Here is a tiny trained network, its code and every weight. The questions are about switching its units off for an input and a class, where a switched-off unit gives its printed mean instead of its output.

import numpy as np


def w(rows, s, z=0):
    codes = np.array(rows[::2]) - 128.0
    scale = np.full(codes.shape[1], s)
    scale[-1] = z or s
    return codes * scale


def f(y):
    return y / 2 * (1 + np.tanh(0.7978845608 * (y + 0.044715 * y**3)))


def log_softmax(a):
    a = a - a.max(-1, keepdims=True)
    return a - np.log(np.exp(a).sum(-1, keepdims=True))


def net(x, mask):
    res = np.array(x, float).reshape(1, 4) / 4 @ E
    y = f(res @ A[0][:, :-1].T + A[0][:, -1])
    res = res + np.where(mask, y, B[0][:, -1]) @ B[0][:, :-1]
    return log_softmax(res[-1] @ U[:, :-1].T + U[:, -1])


A, B = {}, {}
E = w([
[214,142,88,204,250],'x0',
[25,254,160,103,237],'x1',
[205,230,103,173,38],'x2',
[40,121,17,191,111],'x3',
],0.0099)
A[0] = w([
[125,130,96,90,135,251],'neuron 0',
[145,175,138,156,91,103],'neuron 1',
[103,168,118,101,145,116],'neuron 2',
[106,74,113,106,156,116],'neuron 3',
[87,123,135,88,69,125],'neuron 4',
[145,135,197,74,103,118],'neuron 5',
[125,37,137,77,194,132],'neuron 6',
[139,176,110,137,84,102],'neuron 7',
[187,182,100,132,88,167],'neuron 8',
[107,74,173,139,183,118],'neuron 9',
[158,80,121,99,112,129],'neuron 10',
[137,93,131,133,91,144],'neuron 11',
[163,181,158,164,91,105],'neuron 12',
[171,74,117,194,149,143],'neuron 13',
[209,145,83,206,192,113],'neuron 14',
[197,114,178,102,170,139],'neuron 15',
[84,215,132,113,130,109],'neuron 16',
[78,128,59,190,95,112],'neuron 17',
[84,81,148,133,161,106],'neuron 18',
[79,117,8,143,116,127],'neuron 19',
[189,162,172,94,118,135],'neuron 20',
[106,131,152,108,95,110],'neuron 21',
[70,184,183,145,138,123],'neuron 22',
[74,101,146,78,33,136],'neuron 23',
[139,84,92,121,92,116],'neuron 24',
[157,185,107,140,92,143],'neuron 25',
[133,107,121,113,103,135],'neuron 26',
[169,136,189,99,133,97],'neuron 27',
[155,187,154,157,107,136],'neuron 28',
[117,68,120,94,152,113],'neuron 29',
[148,96,153,158,75,112],'neuron 30',
[112,177,174,108,152,136],'neuron 31',
[83,116,89,168,118,93],'neuron 32',
[146,83,124,170,113,116],'neuron 33',
[87,177,138,136,190,145],'neuron 34',
[95,158,158,106,64,109],'neuron 35',
[106,83,168,104,155,138],'neuron 36',
[59,146,136,103,69,99],'neuron 37',
[186,82,119,118,88,149],'neuron 38',
[167,167,120,189,216,109],'neuron 39',
[152,97,136,169,65,109],'neuron 40',
[148,67,167,159,110,110],'neuron 41',
[85,146,58,132,132,114],'neuron 42',
],0.015)
B[0] = w([
[63,254,143,154,40,249],'neuron 0',
[210,82,67,184,140,167],'neuron 1',
[179,125,93,70,98,166],'neuron 2',
[174,94,77,203,115,181],'neuron 3',
[63,133,91,168,217,200],'neuron 4',
[88,54,186,132,129,194],'neuron 5',
[147,115,72,201,104,234],'neuron 6',
[170,61,58,175,149,170],'neuron 7',
[110,120,109,176,104,225],'neuron 8',
[127,99,89,158,119,194],'neuron 9',
[134,150,113,72,89,183],'neuron 10',
[111,152,118,89,110,184],'neuron 11',
[162,74,85,187,138,179],'neuron 12',
[33,180,114,78,154,216],'neuron 13',
[50,117,128,131,206,241],'neuron 14',
[112,93,222,132,118,202],'neuron 15',
[129,133,61,50,106,199],'neuron 16',
[155,42,233,113,94,222],'neuron 17',
[171,91,75,166,124,182],'neuron 18',
[139,63,243,126,73,245],'neuron 19',
[111,70,184,141,97,192],'neuron 20',
[106,100,163,132,238,159],'neuron 21',
[134,132,73,69,87,199],'neuron 22',
[71,136,134,152,188,247],'neuron 23',
[131,148,83,61,118,182],'neuron 24',
[119,97,67,212,100,198],'neuron 25',
[106,171,103,104,156,159],'neuron 26',
[153,53,201,90,109,172],'neuron 27',
[158,113,85,162,73,182],'neuron 28',
[173,114,52,176,124,180],'neuron 29',
[140,142,91,84,124,185],'neuron 30',
[123,113,106,64,59,184],'neuron 31',
[170,53,187,110,123,176],'neuron 32',
[126,153,84,52,139,176],'neuron 33',
[122,146,90,97,90,221],'neuron 34',
[69,121,129,136,196,188],'neuron 35',
[150,96,100,193,67,195],'neuron 36',
[94,108,138,122,195,197],'neuron 37',
[94,154,114,85,103,226],'neuron 38',
[54,103,137,80,185,214],'neuron 39',
[153,127,103,84,110,198],'neuron 40',
[130,111,96,69,94,179],'neuron 41',
[143,79,170,100,98,193],'neuron 42',
],0.0089,0.015)
U = w([
[93,172,89,38,84,88],'0',
[126,121,79,243,99,123],'1',
[25,144,146,129,228,126],'2',
[113,92,247,120,76,120],'3',
[42,237,162,169,58,254],'4',
[138,180,163,147,160,96],'5',
],0.012,0.0084)

Each question gives the input, the list of numbers given to net, and the class t.
The units are the neurons (one row each of A and B). Each row of codes is followed by its name. A weight is (code - 128) times the scale printed after its matrix; where a second scale follows, it is the last column's (A, B and U).
mask holds one flag per neuron, in row order. A switched-off neuron (its flag False) gives its mean, the last column of its row in B, instead of its output. The means were averaged over made-up inputs and are rounded, as every weight is.
A unit's drop is (log p(t) with every unit on - log p(t) with that unit switched off) / (log p(t) with every unit on - log p(t) with every unit switched off).
The circuit of an input: a set's keep is (log p(t) with only the set's units on - log p(t) with every unit switched off) / (log p(t) with every unit on - log p(t) with every unit switched off). Starting from the 12 units with the biggest drops (on a tie, the unit counted first), units are removed one at a time, each time the one whose removal leaves the highest keep (on an exact tie, the one counted first), for as long as the keep stays at least 0.8.
units of the circuit, in order: the units of the circuit, biggest drop first
k most important neurons: the k neurons with the biggest drops, biggest first
drop when u is switched off: that unit's drop, to one decimal
input [1,-6,-4,8], class 3: units of the circuit, in order : neuron 19
input [-7,0,0,6], class 2: 2 most important neurons : neuron 4; neuron 23
input [2,7,-5,8], class 3: units of the circuit, in order : neuron 19; neuron 42
input [-7,6,6,-8], class 3: 2 most important neurons : neuron 20; neuron 5
input [-4,0,-6,8], class 3: 2 most important neurons : neuron 19; neuron 17
input [7,6,8,-8], class 1: 4 most important neurons : neuron 28; neuron 12; neuron 25; neuron 19
input [-1,-7,-3,7], class 0: 2 most important neurons : neuron 24; neuron 33
input [5,8,7,-8], class 0: 3 most important neurons : neuron 16; neuron 19; neuron 22
input [1,7,6,-7], class 0: 4 most important neurons : neuron 16; neuron 19; neuron 22; neuron 17
input [1,2,5,-5], class 1: 2 most important neurons : neuron 19; neuron 17
input [1,-2,-8,-8], class 1: 2 most important neurons : neuron 6; neuron 29
input [6,8,7,6], class 0: 2 most important neurons : neuron 16; neuron 39
input [-7,-5,7,8], class 3: 2 most important neurons : neuron 17; neuron 19
input [8,-2,4,6], class 2: units of the circuit, in order : neuron 14
input [6,3,2,3], class 2: drop when neuron 39 is switched off : 0.2
input [-1,2,-3,0], class 4: drop when neuron 15 is switched off : -0.1
input [2,-2,-3,4], class 3: drop when neuron 19 is switched off : 0.2
